Here is a tiny trained network, its code and every weight. The questions are about switching its units off for an input and a class, where a switched-off unit gives its printed mean instead of its output.

import numpy as np


def w(rows, s, z=0):
    codes = np.array(rows[::2]) - 128.0
    scale = np.full(codes.shape[1], s)
    scale[-1] = z or s
    return codes * scale


def f(y):
    return y / 2 * (1 + np.tanh(0.7978845608 * (y + 0.044715 * y**3)))


def log_softmax(a):
    a = a - a.max(-1, keepdims=True)
    return a - np.log(np.exp(a).sum(-1, keepdims=True))


def net(x, mask):
    res = np.array(x, float).reshape(1, 8) / 4 @ E
    y = f(res @ A[0][:, :-1].T + A[0][:, -1])
    res = res + np.where(mask, y, B[0][:, -1]) @ B[0][:, :-1]
    return log_softmax(res[-1] @ U[:, :-1].T + U[:, -1])


A, B = {}, {}
E = w([
[52,96,104,103,123,101,182,174,181,44],'x0',
[85,2,119,135,136,73,79,90,133,183],'x1',
[82,121,149,119,131,145,104,96,15,55],'x2',
[157,133,115,74,130,53,96,185,94,122],'x3',
[124,130,126,132,123,129,133,131,126,130],'x4',
[43,194,129,95,127,102,91,97,149,170],'x5',
[119,143,116,217,130,117,51,155,154,95],'x6',
[126,126,127,128,128,128,130,129,127,129],'x7',
],0.0069)
A[0] = w([
[161,184,132,100,138,170,147,134,134,95,62],'N1',
[124,72,131,134,134,102,113,99,133,145,72],'N2',
[162,221,150,130,137,146,140,151,143,77,34],'N3',
[92,42,133,133,141,102,106,125,125,177,28],'N4',
[116,143,130,181,127,132,74,169,143,118,77],'N5',
[82,93,143,109,138,97,159,148,197,41,28],'N6',
[153,212,143,137,111,147,177,146,122,108,45],'N7',
[108,123,129,103,132,140,103,102,44,58,44],'N8',
[67,101,123,106,142,110,166,160,180,58,15],'N9',
[121,148,115,216,90,121,65,160,140,92,46],'N10',
[56,100,124,142,132,113,183,184,146,98,38],'N11',
[88,137,124,132,136,148,116,107,50,90,54],'N12',
[137,172,132,129,124,150,140,158,133,107,43],'N13',
[125,129,117,166,140,156,149,63,142,127,42],'N14',
[209,148,126,119,113,169,52,79,102,179,14],'N15',
[156,149,115,138,134,105,166,150,184,187,67],'N16',
[141,203,114,130,135,157,154,161,111,111,28],'N17',
[110,122,148,164,117,194,157,57,155,134,51],'N18',
[126,143,111,214,128,120,40,172,163,98,38],'N19',
[84,139,126,141,128,136,125,104,43,81,33],'N20',
[60,111,143,152,110,129,142,116,33,101,44],'N21',
[141,100,133,9,121,148,255,107,89,195,2],'N22',
[143,126,133,134,108,119,145,185,208,203,20],'N23',
[137,144,141,214,151,99,86,140,147,76,51],'N24',
[67,104,99,119,99,121,168,169,163,70,12],'N25',
[234,73,135,168,115,149,159,131,116,82,42],'N26',
[145,191,104,133,117,150,152,129,126,104,78],'N27',
[161,136,106,123,120,91,98,142,108,145,47],'N28',
[24,225,116,92,122,94,94,103,135,175,4],'N29',
[163,139,118,132,139,107,140,137,215,146,84],'N30',
[120,138,133,146,120,98,141,119,122,127,197],'N31',
[93,109,98,123,128,115,155,142,155,83,65],'N32',
[85,110,141,171,118,235,146,63,169,127,57],'N33',
[95,119,139,201,110,184,171,73,151,136,77],'N34',
[163,155,127,197,125,116,122,113,43,235,32],'N35',
[180,85,141,163,132,129,163,146,110,95,49],'N36',
[105,53,132,151,109,84,120,97,121,163,48],'N37',
[39,202,145,96,119,114,71,96,159,156,33],'N38',
[187,144,135,51,117,30,73,184,111,115,46],'N39',
[119,125,122,104,115,145,119,112,79,104,43],'N40',
[199,49,123,145,127,175,122,137,125,58,42],'N41',
[132,200,133,142,136,131,164,143,122,114,61],'N42',
[99,30,127,111,137,139,72,118,144,164,30],'N43',
[191,157,147,143,150,155,88,98,85,197,25],'N44',
[205,64,119,145,114,128,150,159,124,93,41],'N45',
[148,140,115,91,133,54,88,196,71,133,66],'N46',
[161,138,116,129,135,118,143,159,192,179,72],'N47',
[165,137,112,136,106,102,153,146,194,177,39],'N48',
],0.0098,0.0096)
B[0] = w([
[132,109,88,132,109,102,116,120,122,139,162],'N1',
[154,132,95,124,115,109,115,139,119,128,139],'N2',
[126,117,63,131,90,105,115,137,124,114,174],'N3',
[143,111,62,130,112,87,115,148,118,130,159],'N4',
[120,131,145,92,116,104,137,81,122,129,140],'N5',
[124,159,147,133,84,141,174,154,113,125,175],'N6',
[137,117,68,123,105,109,117,129,132,144,177],'N7',
[115,128,168,140,110,163,61,138,135,140,175],'N8',
[134,150,143,135,99,132,181,167,134,127,163],'N9',
[140,137,170,113,122,89,128,60,124,127,153],'N10',
[137,161,152,127,102,126,163,153,117,127,153],'N11',
[131,107,164,132,105,140,82,154,133,124,156],'N12',
[154,127,120,135,127,77,122,160,108,123,117],'N13',
[136,135,150,125,176,75,130,173,134,88,114],'N14',
[125,169,153,130,75,136,176,161,133,135,166],'N15',
[112,114,166,122,135,145,84,146,115,115,171],'N16',
[146,113,100,130,109,95,116,150,109,129,143],'N17',
[127,138,128,121,179,121,140,149,130,81,155],'N18',
[121,152,161,130,117,93,122,50,126,136,169],'N19',
[117,111,165,118,103,128,80,158,130,121,150],'N20',
[135,126,143,117,101,142,70,149,150,118,158],'N21',
[127,163,179,139,120,63,121,2,133,133,204],'N22',
[139,113,166,132,118,133,73,165,131,115,165],'N23',
[138,133,178,127,134,85,123,75,131,130,142],'N24',
[126,152,146,104,105,112,177,168,140,126,152],'N25',
[118,83,126,134,164,140,148,134,123,189,187],'N26',
[145,112,87,119,111,102,125,131,129,132,158],'N27',
[143,146,162,107,166,79,160,165,126,107,111],'N28',
[134,76,141,134,187,132,172,142,117,200,190],'N29',
[113,114,140,114,123,170,80,146,99,122,184],'N30',
[110,131,92,121,101,162,125,113,149,136,252],'N31',
[156,176,149,135,114,135,143,149,122,140,140],'N32',
[122,147,99,141,185,136,121,133,131,79,189],'N33',
[125,137,108,114,178,135,123,131,123,74,181],'N34',
[111,162,146,119,78,135,190,164,141,115,176],'N35',
[130,110,152,123,164,106,141,145,117,172,141],'N36',
[165,128,66,119,100,109,110,134,118,132,159],'N37',
[161,78,140,139,161,158,165,130,123,196,188],'N38',
[132,144,91,138,209,139,140,137,132,63,199],'N39',
[127,112,180,130,136,79,95,154,136,134,113],'N40',
[126,104,138,117,149,151,132,127,127,201,173],'N41',
[155,109,100,139,115,96,133,146,129,130,146],'N42',
[144,112,60,133,91,95,123,137,118,127,162],'N43',
[105,151,143,117,71,142,181,163,139,125,170],'N44',
[134,111,146,127,173,122,147,171,121,164,159],'N45',
[119,142,105,137,179,144,139,121,141,70,188],'N46',
[113,110,155,132,124,152,85,151,124,114,172],'N47',
[124,113,168,138,133,118,82,161,142,123,152],'N48',
],0.036,0.004)
U = w([
[202,110,73,151,67,56,121,116,74,126,115],'0',
[148,188,193,134,63,114,209,148,107,119,108],'1',
[138,103,210,144,96,130,55,133,103,104,105],'2',
[173,80,168,153,176,113,186,102,72,206,110],'3',
[155,162,194,133,110,45,140,3,98,112,104],'4',
[155,154,129,159,198,108,154,112,110,39,114],'5',
[141,128,136,153,101,131,140,82,110,127,254],'6',
],0.0058,0.018)

Each question gives the input, the list of numbers given to net, and the class t.
The units are the neurons (one row each of A and B). Each row of codes is followed by its name. A weight is (code - 128) times the scale printed after its matrix; where a second scale follows, it is the last column's (A, B and U).
mask holds one flag per neuron, in row order. A switched-off neuron (its flag False) gives its mean, the last column of its row in B, instead of its output. The means were averaged over made-up inputs and are rounded, as every weight is.
A unit's drop is (log p(t) with every unit on - log p(t) with that unit switched off) / (log p(t) with every unit on - log p(t) with every unit switched off).
The circuit of an input: a set's keep is (log p(t) with only the set's units on - log p(t) with every unit switched off) / (log p(t) with every unit on - log p(t) with every unit switched off). Starting from the 12 units with the biggest drops (on a tie, the unit counted first), units are removed one at a time, each time the one whose removal leaves the highest keep (on an exact tie, the one counted first), for as long as the keep stays at least 0.8.
circuit, biggest first: the units of the circuit, biggest drop first
unit that matters most: the unit with the biggest drop
top k neurons: the k neurons with the biggest drops, biggest first
drop when u is switched off: that unit's drop, to one decimal
input [1,3,-1,4,-3,8,-5,-2], class 3: unit that matters most : N29
input [5,8,2,3,3,-3,8,0], class 0: top 4 neurons : [N43; N4; N37; N22]
input [6,4,-7,-1,-2,-3,2,7], class 2: circuit, biggest first : [N30; N23]
input [6,-6,-5,-6,-4,-2,-5,-6], class 0: circuit, biggest first : [N7; N1; N27]
input [-5,-6,-1,1,-1,0,7,-5], class 4: circuit, biggest first : [N19; N10]
input [-7,0,5,-6,-4,7,7,-1], class 1: circuit, biggest first : [N35; N15]
input [3,8,8,-8,7,6,-7,1], class 0: circuit, biggest first : [N43; N37]
input [-1,-4,5,5,7,-7,8,3], class 4: top 2 neurons : [N10; N19]
input [0,-7,-1,7,-5,-1,4,5], class 0: circuit, biggest first : [N3; N17]
input [5,0,-5,-1,1,-1,6,-7], class 4: top 4 neurons : [N19; N10; N24; N5]
input [-7,0,8,-5,2,-7,8,2], class 2: circuit, biggest first : [N12; N20]
input [-1,7,7,-8,-8,-5,-2,8], class 5: top 2 neurons : [N33; N34]
input [-5,1,8,-8,4,8,-8,1], class 2: top 2 neurons : [N21; N12]
input [4,-1,7,5,4,-8,7,-1], class 3: top 2 neurons : [N41; N26]
input [7,5,-7,5,1,0,3,8], class 1: top 2 neurons : [N6; N9]
input [-2,6,8,-2,-7,7,8,-2], class 2: top neuron : [N21]
input [-8,7,-4,-7,1,4,1,-2], class 1: top 3 neurons : [N35; N15; N44]
input [0,5,-1,2,1,6,7,-6], class 4: top 3 neurons : [N19; N10; N5]
input [6,-6,-4,7,4,-1,1,-2], class 5: top 2 neurons : [N39; N46]
input [6,1,-6,-6,6,7,4,3], class 3: unit that matters most : N38
input [1,1,-3,8,5,-8,-1,2], class 3: top 2 neurons : [N26; N45]
input [-8,0,-6,-2,-8,4,-8,7], class 1: top 3 neurons : [N44; N35; N15]
input [-8,6,8,-2,-8,8,-2,7], class 1: top 3 neurons : [N35; N15; N44]
input [5,-2,5,6,-4,8,-6,-4], class 3: top 2 neurons : [N29; N38]
input [0,-5,1,-3,-7,-7,7,4], class 3: drop when N22 is switched off : 0.1
input [5,1,-5,5,5,3,-8,5], class 4: drop when N22 is switched off : 1.0
input [-4,-6,-8,3,-5,-3,-4,0], class 2: drop when N16 is switched off : 0.1
input [-1,-6,-8,6,-2,3,5,1], class 2: drop when N1 is switched off : 0.0
input [-6,-3,4,-2,-2,0,-7,-7], class 4: circuit, biggest first : [N22]
